Here is a tiny trained network, its code and every weight. The questions are about switching its units off for an input and a class, where a switched-off unit gives its printed mean instead of its output.

import numpy as np


def w(rows, s, z=0):
    codes = np.array(rows[::2]) - 128.0
    scale = np.full(codes.shape[1], s)
    scale[-1] = z or s
    return codes * scale


def f(y):
    return y / 2 * (1 + np.tanh(0.7978845608 * (y + 0.044715 * y**3)))


def log_softmax(a):
    a = a - a.max(-1, keepdims=True)
    return a - np.log(np.exp(a).sum(-1, keepdims=True))


def net(x, mask):
    res = np.array(x, float).reshape(1, 7) / 4 @ E
    y = f(res @ A[0][:, :-1].T + A[0][:, -1])
    res = res + np.where(mask, y, B[0][:, -1]) @ B[0][:, :-1]
    return log_softmax(res[-1] @ U[:, :-1].T + U[:, -1])


A, B = {}, {}
E = w([
[60,3,236],'x0',
[57,251,202],'x1',
[235,142,225],'x2',
[128,128,129],'x3',
[127,128,128],'x4',
[128,128,128],'x5',
[128,128,128],'x6',
],0.011)
A[0] = w([
[146,198,220,46],'n1',
[124,26,190,119],'n2',
[32,43,208,166],'n3',
[235,103,99,61],'n4',
[97,64,186,142],'n5',
[40,137,135,15],'n6',
[150,103,149,102],'n7',
[86,173,111,220],'n8',
[109,73,164,152],'n9',
[77,158,181,82],'n10',
[124,66,163,130],'n11',
[194,75,178,148],'n12',
[122,193,211,99],'n13',
[69,199,102,182],'n14',
[220,190,255,8],'n15',
[117,119,93,75],'n16',
[127,51,29,254],'n17',
[123,199,87,200],'n18',
[133,63,194,124],'n19',
[10,171,125,113],'n20',
[121,38,219,119],'n21',
[98,179,190,31],'n22',
[28,72,143,165],'n23',
[49,57,199,169],'n24',
[166,136,131,160],'n25',
[122,52,191,74],'n26',
[63,91,158,143],'n27',
[228,82,164,143],'n28',
[55,161,116,182],'n29',
[145,96,149,72],'n30',
[104,55,181,168],'n31',
[87,193,69,246],'n32',
],0.014,0.0056)
B[0] = w([
[155,95,58,188],'n1',
[82,164,140,226],'n2',
[68,191,82,254],'n3',
[152,184,154,205],'n4',
[52,179,136,205],'n5',
[37,48,127,164],'n6',
[122,145,139,147],'n7',
[138,78,199,182],'n8',
[48,129,128,187],'n9',
[57,146,76,172],'n10',
[117,134,152,185],'n11',
[121,144,186,202],'n12',
[136,77,51,191],'n13',
[128,83,191,199],'n14',
[189,118,2,222],'n15',
[133,112,77,140],'n16',
[236,127,21,245],'n17',
[144,98,188,204],'n18',
[95,126,179,200],'n19',
[65,43,161,201],'n20',
[58,145,188,230],'n21',
[111,150,80,170],'n22',
[94,158,19,216],'n23',
[73,204,106,236],'n24',
[159,173,159,157],'n25',
[103,164,181,200],'n26',
[69,182,27,188],'n27',
[104,205,181,213],'n28',
[83,6,214,184],'n29',
[93,188,143,146],'n30',
[82,124,133,212],'n31',
[167,60,200,215],'n32',
],0.009,0.017)
U = w([
[252,60,77,182],'0',
[82,113,242,177],'1',
[105,165,38,206],'2',
[58,93,130,4],'3',
[251,215,161,70],'4',
],0.011)

Each question gives the input, the list of numbers given to net, and the class t.
The units are the neurons (one row each of A and B). Each row of codes is followed by its name. A weight is (code - 128) times the scale printed after its matrix; where a second scale follows, it is the last column's (A, B and U).
mask holds one flag per neuron, in row order. A switched-off neuron (its flag False) gives its mean, the last column of its row in B, instead of its output. The means were averaged over made-up inputs and are rounded, as every weight is.
A unit's drop is (log p(t) with every unit on - log p(t) with that unit switched off) / (log p(t) with every unit on - log p(t) with every unit switched off).
most important unit: the unit with the biggest drop
k most important neurons: the k neurons with the biggest drops, biggest first
drop of u: that unit's drop, to one decimal
input [3,4,0,3,8,2,1], class 3: most important unit : n17
input [-3,3,0,-3,-3,3,-6], class 1: 2 most important neurons : n17, n15
input [6,-1,-8,0,-3,5,-7], class 2: 2 most important neurons : n23, n17
input [1,6,-4,0,3,-8,8], class 3: 2 most important neurons : n23, n10
input [6,8,-2,7,-3,2,0], class 3: 2 most important neurons : n20, n29
input [-1,2,0,1,-4,-8,5], class 1: 3 most important neurons : n17, n15, n23
input [7,-2,-1,8,-2,0,3], class 2: 3 most important neurons : n23, n3, n27
input [4,5,-1,5,1,-4,-4], class 3: 2 most important neurons : n17, n20
input [2,6,-7,-4,6,-3,4], class 3: 2 most important neurons : n23, n27
input [2,-5,1,2,2,-4,8], class 1: 2 most important neurons : n15, n23
input [1,3,0,3,4,5,-6], class 3: 3 most important neurons : n17, n15, n28
input [6,1,6,7,-4,-8,-2], class 2: 2 most important neurons : n15, n3
input [2,7,-6,4,8,8,3], class 3: drop of n23 : 0.2
input [-3,2,7,0,6,4,7], class 0: most important unit : n15
input [-8,-4,1,3,1,-4,2], class 4: drop of n4 : 0.1
input [8,-7,-3,-3,-2,0,5], class 2: drop of n10 : 0.0
